Below are the code and all the weights of a small trained network. Each question names an input and a class and asks about switching units off, where a switched-off unit gives its printed mean instead of its output.

import numpy as np


def w(rows, s, z=0):
    codes = np.array(rows[::2]) - 128.0
    scale = np.full(codes.shape[1], s)
    scale[-1] = z or s
    return codes * scale


def norm(h):
    return h / np.sqrt((h * h).mean(-1, keepdims=True) + 1e-5)


def f(y):
    return np.maximum(y, 0)


def log_softmax(a):
    a = a - a.max(-1, keepdims=True)
    return a - np.log(np.exp(a).sum(-1, keepdims=True))


def net(x, mask):
    res = np.array(x, float).reshape(1, 8) / 4 @ E
    u = 0
    for l in range(3):
        y = f(norm(res) @ A[l][:, :-1].T + A[l][:, -1])
        res = res + np.where(mask[u : u + 12], y, B[l][:, -1]) @ B[l][:, :-1]
        u += 12
    return log_softmax(norm(res)[-1] @ U[:, :-1].T + U[:, -1])


A, B = {}, {}
E = w([
[157,59,99,112,34,93,86],'x0',
[129,128,129,127,129,130,127],'x1',
[61,167,156,25,135,79,73],'x2',
[127,129,130,128,128,129,126],'x3',
[127,127,129,128,127,124,131],'x4',
[129,128,125,130,128,125,129],'x5',
[128,128,129,128,128,129,127],'x6',
[253,158,117,97,171,100,95],'x7',
],0.0026)
A[0] = w([
[116,141,117,94,73,92,58,4],'0.n0',
[61,185,52,23,138,102,74,166],'0.n1',
[189,184,84,38,187,47,80,54],'0.n2',
[155,75,74,108,9,105,80,156],'0.n3',
[131,150,196,223,173,184,181,75],'0.n4',
[123,151,162,158,194,132,113,105],'0.n5',
[152,61,93,81,58,119,127,152],'0.n6',
[254,165,117,114,185,66,93,170],'0.n7',
[120,98,176,74,121,156,147,133],'0.n8',
[130,97,137,85,128,131,162,65],'0.n9',
[29,151,225,57,96,116,60,112],'0.n10',
[192,149,95,163,115,135,117,43],'0.n11',
],0.0026,0.0018)
B[0] = w([
[90,13,101,68,113,102,141,154],'0.n0',
[128,145,251,114,169,84,78,242],'0.n1',
[148,66,214,136,116,214,63,215],'0.n2',
[121,45,135,130,13,88,99,226],'0.n3',
[129,13,44,75,122,113,142,206],'0.n4',
[135,126,122,61,101,122,185,168],'0.n5',
[126,97,145,165,43,96,65,197],'0.n6',
[235,193,134,18,158,169,143,255],'0.n7',
[150,111,118,152,139,83,134,154],'0.n8',
[110,147,140,132,106,121,123,128],'0.n9',
[163,154,21,137,137,44,220,244],'0.n10',
[182,186,31,92,143,120,178,152],'0.n11',
],0.0024)
A[1] = w([
[141,144,135,180,199,212,172,75],'1.n0',
[91,155,114,80,131,114,95,160],'1.n1',
[189,81,133,122,109,114,139,185],'1.n2',
[117,153,61,159,160,132,183,6],'1.n3',
[129,194,120,116,141,97,72,190],'1.n4',
[80,96,126,177,123,96,190,147],'1.n5',
[186,112,88,217,119,177,168,41],'1.n6',
[141,131,116,140,70,97,98,168],'1.n7',
[100,66,114,221,118,167,174,64],'1.n8',
[54,218,120,114,232,169,193,122],'1.n9',
[172,131,56,148,99,182,190,243],'1.n10',
[4,57,171,167,54,142,117,202],'1.n11',
],0.0037,0.0012)
B[1] = w([
[103,85,96,52,136,107,92,189],'1.n0',
[140,127,162,145,130,107,139,174],'1.n1',
[103,124,156,138,137,166,157,191],'1.n2',
[112,67,141,85,168,128,104,156],'1.n3',
[130,95,134,157,125,183,130,176],'1.n4',
[121,136,149,102,134,164,44,197],'1.n5',
[111,193,219,85,107,76,145,190],'1.n6',
[143,110,112,128,77,132,139,175],'1.n7',
[122,108,143,122,128,175,52,203],'1.n8',
[166,85,179,182,90,134,124,226],'1.n9',
[113,123,67,118,134,139,154,216],'1.n10',
[148,254,101,128,156,125,143,255],'1.n11',
],0.0048,0.0036)
A[2] = w([
[95,123,90,253,81,188,117,2],'2.n0',
[42,189,155,181,152,152,120,147],'2.n1',
[242,127,78,104,152,134,132,110],'2.n2',
[121,163,66,143,202,166,169,71],'2.n3',
[72,95,163,162,113,66,168,92],'2.n4',
[113,50,75,170,73,94,56,104],'2.n5',
[102,141,175,110,239,92,122,98],'2.n6',
[124,126,83,133,203,185,140,47],'2.n7',
[68,94,94,122,114,138,142,142],'2.n8',
[76,71,166,176,137,160,117,132],'2.n9',
[145,133,166,140,236,161,156,116],'2.n10',
[90,139,88,129,120,46,153,48],'2.n11',
],0.0049,0.0022)
B[2] = w([
[216,195,81,102,123,156,111,183],'2.n0',
[158,34,162,150,127,109,159,254],'2.n1',
[37,80,111,204,88,81,161,254],'2.n2',
[123,52,83,60,179,109,146,164],'2.n3',
[53,112,112,221,100,152,140,166],'2.n4',
[112,167,145,142,253,165,167,197],'2.n5',
[151,144,121,194,112,202,191,233],'2.n6',
[106,69,99,87,172,112,88,177],'2.n7',
[141,180,128,137,158,119,67,172],'2.n8',
[82,136,117,130,97,132,59,195],'2.n9',
[119,202,99,70,158,87,140,248],'2.n10',
[87,167,75,109,162,98,105,153],'2.n11',
],0.0049,0.0028)
U = w([
[62,69,105,92,195,192,40,175],'0',
[60,112,207,244,123,145,181,151],'1',
[182,220,76,169,76,205,77,213],'2',
[44,207,91,125,88,33,90,130],'3',
[131,74,39,92,207,88,214,163],'4',
[190,227,207,92,208,135,168,2],'5',
[184,48,68,214,38,96,186,55],'6',
[187,71,194,67,73,73,53,122],'7',
],0.011,0.00099)

Each question gives the input, the list of numbers given to net, and the class t.
The units are the neurons (one row each of A and B). Each row of codes is followed by its name. A weight is (code - 128) times the scale printed after its matrix; where a second scale follows, it is the last column's (A, B and U).
mask holds one flag per neuron, layer by layer. A switched-off neuron (its flag False) gives its mean, the last column of its row in B, instead of its output. The means were averaged over made-up inputs and are rounded, as every weight is.
A unit's drop is (log p(t) with every unit on - log p(t) with that unit switched off) / (log p(t) with every unit on - log p(t) with every unit switched off).
The circuit of an input: a set's keep is (log p(t) with only the set's units on - log p(t) with every unit switched off) / (log p(t) with every unit on - log p(t) with every unit switched off). Starting from the 12 units with the biggest drops (on a tie, the unit counted first), units are removed one at a time, each time the one whose removal leaves the highest keep (on an exact tie, the one counted first), for as long as the keep stays at least 0.8.
units of the circuit, in order: the units of the circuit, biggest drop first
most important unit: the unit with the biggest drop
top k neurons: the k neurons with the biggest drops, biggest first
k most important neurons of layer l: the k neurons of layer l with the biggest drops, biggest first
drop of u: that unit's drop, to one decimal
input [-7,8,2,-7,3,6,-5,-3], class 1: units of the circuit, in order	[1.n9]
input [-6,-6,5,-6,1,-2,6,-7], class 1: units of the circuit, in order	[1.n9 2.n1]
input [-1,5,2,-2,1,-2,0,0], class 1: top 2 neurons	[1.n11 0.n7]
input [4,-2,-5,2,-3,-7,0,-8], class 2: top 2 neurons	[2.n0 1.n11]
input [1,-8,-1,-5,4,8,7,6], class 6: top 2 neurons	[2.n2 1.n11]
input [0,6,4,-5,1,-7,7,-6], class 1: top 3 neurons	[2.n1 0.n3 2.n10]
input [-4,-4,2,4,6,8,7,0], class 1: top 4 neurons	[1.n11 1.n9 0.n7 2.n4]
input [-7,1,6,-8,0,-6,-1,-8], class 1: top 2 neurons	[1.n9 2.n1]
input [1,-7,-7,-8,-6,-3,-4,-5], class 2: top 2 neurons	[2.n0 1.n6]
input [-8,4,0,-1,6,-6,7,1], class 4: top 3 neurons	[0.n4 1.n6 0.n1]
input [3,-5,-2,6,2,-7,0,-8], class 2: top 2 neurons	[1.n11 2.n0]
input [2,2,0,2,2,-3,6,8], class 6: 2 most important neurons of layer 0	[0.n1 0.n11]
input [0,-6,5,1,5,8,8,-4], class 1: 2 most important neurons of layer 0	[0.n1 0.n3]
input [5,-4,0,4,4,-2,8,5], class 6: units of the circuit, in order	[2.n2]
input [3,-3,3,-6,-2,-5,-7,0], class 3: 2 most important neurons of layer 0	[0.n7 0.n10]
input [-7,-1,-2,6,8,-8,5,7], class 4: drop of 2.n2	0.2
input [-4,-1,-7,-4,5,-6,-4,4], class 4: drop of 2.n0	0.0
input [-2,-7,-4,8,-3,6,-1,0], class 0: drop of 1.n8	0.2
input [-1,2,-1,2,0,0,7,-1], class 0: 2 most important neurons of layer 1	[1.n8 1.n5]
input [8,-5,4,-2,1,-6,2,-1], class 3: most important unit	2.n5
